Here is a tiny trained network, its code and every weight. The questions are about switching its units off for an input and a target symbol, where a switched-off unit gives its printed mean instead of its output.

import numpy as np


def w(rows, s, z=0):
    codes = np.array(rows[::2]) - 128.0
    scale = np.full(codes.shape[1], s)
    scale[-1] = z or s
    return codes * scale


def norm(h):
    return h / np.sqrt((h * h).mean(-1, keepdims=True) + 1e-5)


def f(y):
    return y / 2 * (1 + np.tanh(0.7978845608 * (y + 0.044715 * y**3)))


def softmax(a):
    e = np.exp(a - a.max(-1, keepdims=True))
    return e / e.sum(-1, keepdims=True)


def log_softmax(a):
    a = a - a.max(-1, keepdims=True)
    return a - np.log(np.exp(a).sum(-1, keepdims=True))


def net(x, mask):
    ids = ['ΨΩαζμξ'.index(c) for c in x.split()]
    T = len(ids)
    res = E[ids] + P[:T]
    u = 0
    for l in range(2):
        q, k, v = (norm(res) @ M[l].T for M in (Q, K, V))
        z = softmax(np.where(np.tri(T) > 0, q @ k.T / 2**0.5, -1e9)) @ v
        res = res + np.where(mask[u], z, O[l][:, -1]) @ O[l][:, :-1]
        u += 1
        y = f(norm(res) @ A[l][:, :-1].T + A[l][:, -1])
        res = res + np.where(mask[u : u + 8], y, B[l][:, -1]) @ B[l][:, :-1]
        u += 8
    return log_softmax(norm(res)[-1] @ U[:, :-1].T + U[:, -1])


Q, K, V, O, A, B = {}, {}, {}, {}, {}, {}
E = w([
[189,91,100,176],'Ψ',
[216,141,94,133],'Ω',
[108,51,111,253],'α',
[181,116,102,247],'ζ',
[33,24,163,43],'μ',
[164,143,101,251],'ξ',
],0.018)
P = w([
[172,95,27,97],'0',
[66,143,17,123],'1',
[160,100,86,98],'2',
[92,167,46,140],'3',
[190,96,116,129],'4',
[118,180,74,179],'5',
[204,99,156,150],'6',
[156,222,95,202],'7',
[202,102,199,154],'8',
[109,196,144,156],'9',
[188,81,254,166],'10',
[167,200,188,143],'11',
[183,136,238,174],'12',
],0.0089)
Q[0] = w([
[249,126,177,173],'0.h1',
[241,191,59,252],'0.h1',
],0.02)
K[0] = w([
[57,176,188,157],'0.h1',
[188,126,251,136],'0.h1',
],0.021)
V[0] = w([
[81,227,102,254],'0.h1',
[107,53,149,195],'0.h1',
],0.018)
O[0] = w([
[137,7,124,37,203],'0.h1',
[74,133,87,149,247],'0.h1',
],0.021,0.013)
A[0] = w([
[115,200,98,193,179],'0.n1',
[139,200,168,133,23],'0.n2',
[140,174,61,72,252],'0.n3',
[78,151,4,84,168],'0.n4',
[86,136,106,143,120],'0.n5',
[91,161,161,54,213],'0.n6',
[121,80,105,139,213],'0.n7',
[134,130,159,109,192],'0.n8',
],0.018,0.0022)
B[0] = w([
[195,165,221,76,244],'0.n1',
[100,99,165,186,142],'0.n2',
[69,86,92,175,145],'0.n3',
[147,253,95,27,239],'0.n4',
[135,116,98,85,162],'0.n5',
[98,147,188,163,126],'0.n6',
[163,129,147,189,230],'0.n7',
[103,150,137,121,122],'0.n8',
],0.018,0.011)
Q[1] = w([
[209,13,15,24],'1.h1',
[160,8,201,101],'1.h1',
],0.012)
K[1] = w([
[92,5,114,235],'1.h1',
[105,67,183,96],'1.h1',
],0.013)
V[1] = w([
[2,144,215,41],'1.h1',
[69,165,58,198],'1.h1',
],0.013)
O[1] = w([
[8,88,160,126,40],'1.h1',
[147,98,22,139,1],'1.h1',
],0.013,0.0062)
A[1] = w([
[145,128,64,69,150],'1.n1',
[85,133,170,230,222],'1.n2',
[66,230,159,101,36],'1.n3',
[105,53,108,99,87],'1.n4',
[76,253,58,207,251],'1.n5',
[173,164,144,97,123],'1.n6',
[175,144,124,133,140],'1.n7',
[129,115,173,134,106],'1.n8',
],0.016,0.0035)
B[1] = w([
[143,115,129,208,254],'1.n1',
[94,64,143,182,144],'1.n2',
[166,92,105,44,222],'1.n3',
[130,123,187,96,216],'1.n4',
[1,34,157,90,216],'1.n5',
[125,168,93,130,238],'1.n6',
[103,153,119,141,193],'1.n7',
[168,139,108,152,138],'1.n8',
],0.028,0.0074)
U = w([
[133,196,137,12,164],'Ψ',
[176,194,232,172,4],'Ω',
[71,86,39,113,110],'α',
[205,113,40,167,122],'ζ',
[60,127,212,145,175],'μ',
[212,5,173,74,14],'ξ',
],0.011,0.0021)

Each question gives the input, a string of symbols that net reads in full, and the target symbol t.
The units are the heads (2 rows each of Q, K, V and O) and the neurons (one row each of A and B). Each row of codes is followed by its name. A weight is (code - 128) times the scale printed after its matrix; where a second scale follows, it is the last column's (O, A, B and U).
mask holds one flag per unit, layer by layer, with each layer's heads first. A switched-off unit (its flag False) gives its mean, the last column of its rows in O or B, instead of its output. The means were averaged over made-up inputs and are rounded, as every weight is.
A unit's drop is (log p(t) with every unit on - log p(t) with that unit switched off) / (log p(t) with every unit on - log p(t) with every unit switched off).
The circuit of an input: a set's keep is (log p(t) with only the set's units on - log p(t) with every unit switched off) / (log p(t) with every unit on - log p(t) with every unit switched off). Starting from the 12 units with the biggest drops (on a tie, the unit counted first), units are removed one at a time, each time the one whose removal leaves the highest keep (on an exact tie, the one counted first), for as long as the keep stays at least 0.8.
units of the circuit, in order: the units of the circuit, biggest drop first
k most important neurons: the k neurons with the biggest drops, biggest first
top k neurons in layer l: the k neurons of layer l with the biggest drops, biggest first
input μ Ψ Ω Ψ Ω, target Ω: units of the circuit, in order	0.h1
input Ω ξ Ω μ, target Ω: 2 most important neurons	0.n4, 1.n5
input ζ ζ Ψ Ψ ζ Ψ ζ ξ μ ξ, target μ: units of the circuit, in order	0.h1, 1.n5
input α Ω Ψ ξ Ψ ζ Ψ ξ Ψ Ψ Ω ζ α, target ζ: units of the circuit, in order	1.h1, 0.n1
input ξ Ψ ξ Ψ Ψ Ω ξ Ψ Ψ Ψ α ζ, target α: 3 most important neurons	0.n1, 1.n5, 0.n4
input Ψ Ψ Ψ ζ ζ, target ζ: units of the circuit, in order	1.h1, 0.n1
input ζ μ α Ψ ξ Ω ζ ζ ζ μ ξ Ω, target ξ: 3 most important neurons	0.n1, 1.n4, 0.n3
input Ψ ζ μ ξ ξ Ψ Ψ Ψ ζ ζ ζ Ω, target ζ: units of the circuit, in order	0.n1, 1.n1
input ξ Ψ Ψ Ψ α Ψ Ψ ζ Ω, target ζ: 2 most important neurons	0.n1, 1.n4
input Ψ Ψ ζ Ψ Ψ Ψ Ψ Ψ μ Ψ μ, target μ: 4 most important neurons	0.n4, 1.n3, 0.n6, 0.n1
input ξ μ α Ω, target α: 2 most important neurons	0.n1, 1.n5
input Ψ Ψ Ψ ξ Ω ζ, target Ω: top 2 neurons in layer 0	0.n4, 0.n1
input α α ζ Ψ Ψ ξ ζ ξ α Ψ Ψ, target α: units of the circuit, in order	0.h1, 0.n1
input Ψ Ψ ξ Ψ Ω ξ Ψ ζ α ζ μ, target μ: 2 most important neurons	0.n4, 1.n3
input ξ μ Ω ζ, target Ω: units of the circuit, in order	0.h1
input ξ ζ Ψ α Ψ α, target Ψ: units of the circuit, in order	0.h1, 1.n3
input Ψ ζ ζ Ψ Ψ Ψ ξ ξ μ Ω Ψ, target μ: 2 most important neurons	1.n5, 0.n4
input Ψ ζ Ψ Ψ ξ ζ ζ μ α ξ, target α: 2 most important neurons	0.n1, 1.n5
input Ψ Ω Ψ Ω Ψ Ψ Ω Ω μ Ψ Ω, target μ: top 2 neurons in layer 1	1.n5, 1.n2
input ξ Ψ Ψ Ψ ξ Ψ Ψ Ψ Ψ ζ Ω Ψ, target Ω: top 3 neurons in layer 0	0.n1, 0.n4, 0.n2
input ζ Ω μ Ψ α α Ψ ξ ζ Ψ α, target ζ: 2 most important neurons	0.n1, 0.n7
input ζ μ ξ Ψ α Ψ, target α: units of the circuit, in order	0.n1
input Ω Ψ Ψ Ψ ζ α ζ ξ, target ζ: 2 most important neurons	0.n1, 1.n1
input Ψ Ω ζ ξ ξ Ω Ψ ξ Ψ Ψ Ψ, target Ψ: top 2 neurons in layer 0	0.n1, 0.n7
